Below is a small trained network, with its code and all its weights. Each question gives an input and a class and asks what happens when units are switched off, that is, made to give their printed mean instead of their output.

import numpy as np


def w(rows, s, z=0):
    codes = np.array(rows[::2]) - 128.0
    scale = np.full(codes.shape[1], s)
    scale[-1] = z or s
    return codes * scale


def norm(h):
    return h / np.sqrt((h * h).mean(-1, keepdims=True) + 1e-5)


def f(y):
    return np.maximum(y, 0)


def log_softmax(a):
    a = a - a.max(-1, keepdims=True)
    return a - np.log(np.exp(a).sum(-1, keepdims=True))


def net(x, mask):
    res = np.array(x, float).reshape(1, 2) / 4 @ E
    u = 0
    for l in range(4):
        y = f(norm(res) @ A[l][:, :-1].T + A[l][:, -1])
        res = res + np.where(mask[u : u + 15], y, B[l][:, -1]) @ B[l][:, :-1]
        u += 15
    return log_softmax(norm(res)[-1] @ U[:, :-1].T + U[:, -1])


A, B = {}, {}
E = w([
[166,76,255,86],'x0',
[236,104,124,223],'x1',
],0.0068)
A[0] = w([
[195,117,126,107,109],'L0N0',
[167,92,80,167,230],'L0N1',
[115,165,168,13,132],'L0N2',
[55,109,181,55,87],'L0N3',
[154,124,167,113,146],'L0N4',
[188,117,254,105,171],'L0N5',
[176,153,80,96,5],'L0N6',
[172,149,170,199,25],'L0N7',
[136,130,109,120,65],'L0N8',
[126,45,154,158,72],'L0N9',
[158,52,159,77,128],'L0N10',
[111,191,150,136,55],'L0N11',
[123,76,187,51,128],'L0N12',
[102,88,110,185,148],'L0N13',
[120,151,137,153,70],'L0N14',
],0.0085,0.0017)
B[0] = w([
[185,112,126,175,162],'L0N0',
[187,99,150,126,203],'L0N1',
[2,164,253,104,218],'L0N2',
[76,167,178,106,220],'L0N3',
[150,93,113,197,172],'L0N4',
[102,22,124,164,254],'L0N5',
[141,144,133,117,141],'L0N6',
[193,102,168,80,179],'L0N7',
[122,112,116,142,132],'L0N8',
[110,113,60,158,164],'L0N9',
[102,228,76,75,196],'L0N10',
[152,94,139,135,136],'L0N11',
[87,210,108,150,219],'L0N12',
[171,128,150,111,162],'L0N13',
[86,142,113,119,132],'L0N14',
],0.0065,0.0064)
A[1] = w([
[186,170,98,149,36],'L1N0',
[94,64,180,177,96],'L1N1',
[110,199,107,184,8],'L1N2',
[119,78,100,140,51],'L1N3',
[205,227,78,153,64],'L1N4',
[2,99,208,93,125],'L1N5',
[39,196,94,111,169],'L1N6',
[108,82,72,137,15],'L1N7',
[130,79,185,54,111],'L1N8',
[234,186,3,243,179],'L1N9',
[98,95,23,114,21],'L1N10',
[177,189,71,158,147],'L1N11',
[191,195,81,79,95],'L1N12',
[165,43,160,144,12],'L1N13',
[130,171,24,238,111],'L1N14',
],0.0069,0.0016)
B[1] = w([
[114,141,195,115,158],'L1N0',
[104,59,46,129,168],'L1N1',
[87,148,124,87,145],'L1N2',
[124,129,123,146,136],'L1N3',
[141,122,153,97,174],'L1N4',
[62,196,254,208,244],'L1N5',
[160,111,135,150,215],'L1N6',
[147,156,145,83,136],'L1N7',
[170,132,136,174,156],'L1N8',
[77,141,88,82,255],'L1N9',
[137,159,88,76,152],'L1N10',
[91,163,169,57,175],'L1N11',
[137,118,130,72,153],'L1N12',
[180,83,74,121,168],'L1N13',
[126,80,175,76,192],'L1N14',
],0.0064,0.007)
A[2] = w([
[145,113,72,163,81],'L2N0',
[170,161,76,169,131],'L2N1',
[49,128,171,145,72],'L2N2',
[139,143,104,103,70],'L2N3',
[55,197,86,111,212],'L2N4',
[205,109,180,75,101],'L2N5',
[107,115,97,111,189],'L2N6',
[23,141,148,111,118],'L2N7',
[142,123,150,246,124],'L2N8',
[197,156,107,111,57],'L2N9',
[90,122,140,146,8],'L2N10',
[138,143,76,129,145],'L2N11',
[110,145,172,138,29],'L2N12',
[109,107,155,222,83],'L2N13',
[110,123,157,149,30],'L2N14',
],0.012,0.0013)
B[2] = w([
[143,132,114,123,149],'L2N0',
[103,127,194,140,144],'L2N1',
[60,135,115,201,226],'L2N2',
[155,140,111,132,148],'L2N3',
[161,100,202,92,222],'L2N4',
[136,163,98,164,188],'L2N5',
[192,71,98,89,149],'L2N6',
[152,125,139,190,254],'L2N7',
[123,41,122,144,171],'L2N8',
[84,152,155,183,162],'L2N9',
[92,142,178,119,161],'L2N10',
[133,135,151,110,143],'L2N11',
[131,104,146,117,174],'L2N12',
[123,255,116,74,178],'L2N13',
[129,153,147,111,158],'L2N14',
],0.0081,0.0088)
A[3] = w([
[120,195,110,100,120],'L3N0',
[7,123,130,182,165],'L3N1',
[183,139,180,221,110],'L3N2',
[178,125,128,162,130],'L3N3',
[154,138,176,134,64],'L3N4',
[166,159,105,174,131],'L3N5',
[137,222,72,185,54],'L3N6',
[150,155,90,126,221],'L3N7',
[42,150,139,184,232],'L3N8',
[61,162,140,176,250],'L3N9',
[152,114,79,118,78],'L3N10',
[119,148,187,140,137],'L3N11',
[161,102,113,130,93],'L3N12',
[78,96,128,122,145],'L3N13',
[101,122,120,112,40],'L3N14',
],0.011,0.002)
B[3] = w([
[165,31,153,141,153],'L3N0',
[161,149,241,177,255],'L3N1',
[54,125,110,28,222],'L3N2',
[170,135,82,143,172],'L3N3',
[104,180,155,189,153],'L3N4',
[59,160,129,107,165],'L3N5',
[178,233,63,153,156],'L3N6',
[70,146,193,121,158],'L3N7',
[109,143,224,181,251],'L3N8',
[124,57,255,185,239],'L3N9',
[27,123,146,193,152],'L3N10',
[127,105,132,217,201],'L3N11',
[112,117,98,161,156],'L3N12',
[128,180,151,186,161],'L3N13',
[110,116,103,47,130],'L3N14',
],0.0059,0.0077)
U = w([
[188,30,60,199,155],'0',
[163,240,53,150,131],'1',
[101,139,236,195,171],'2',
[174,116,153,6,132],'3',
[111,121,96,129,11],'4',
],0.019,0.012)

Each question gives the input, the list of numbers given to net, and the class t.
The units are the neurons (one row each of A and B). Each row of codes is followed by its name. A weight is (code - 128) times the scale printed after its matrix; where a second scale follows, it is the last column's (A, B and U).
mask holds one flag per neuron, layer by layer. A switched-off neuron (its flag False) gives its mean, the last column of its row in B, instead of its output. The means were averaged over made-up inputs and are rounded, as every weight is.
A unit's drop is (log p(t) with every unit on - log p(t) with that unit switched off) / (log p(t) with every unit on - log p(t) with every unit switched off).
most important unit: the unit with the biggest drop
top k neurons: the k neurons with the biggest drops, biggest first
k most important neurons of layer l: the k neurons of layer l with the biggest drops, biggest first
drop of u: that unit's drop, to one decimal
input [-6,4], class 3: most important unit	L1N9
input [0,2], class 0: top 2 neurons	(L0N10 L0N12)
input [-1,8], class 0: top 3 neurons	(L0N10 L0N12 L2N13)
input [-4,5], class 1: top 4 neurons	(L0N5 L0N1 L2N5 L1N5)
input [-7,6], class 3: top 2 neurons	(L1N9 L0N5)
input [-2,6], class 1: top 2 neurons	(L0N5 L2N5)
input [-7,7], class 1: top 2 neurons	(L0N1 L0N2)
input [-3,4], class 1: top 2 neurons	(L0N5 L2N5)
input [0,4], class 0: top 2 neurons	(L0N10 L0N12)
input [-7,8], class 1: top 2 neurons	(L1N5 L0N1)
input [-5,6], class 1: top 2 neurons	(L0N1 L0N5)
input [-4,4], class 1: top 2 neurons	(L2N5 L0N1)
input [-6,7], class 1: top 3 neurons	(L0N1 L1N5 L0N5)
input [-5,-1], class 3: top neuron	(L0N2)
input [2,1], class 0: top 2 neurons	(L0N5 L0N2)
input [-1,1], class 1: 2 most important neurons of layer 0	(L0N5 L0N2)
input [-1,2], class 1: drop of L0N5	0.9
input [0,0], class 0: drop of L0N9	0.3
input [-5,2], class 3: drop of L1N5	0.1
input [-8,-2], class 3: drop of L3N4	0.0
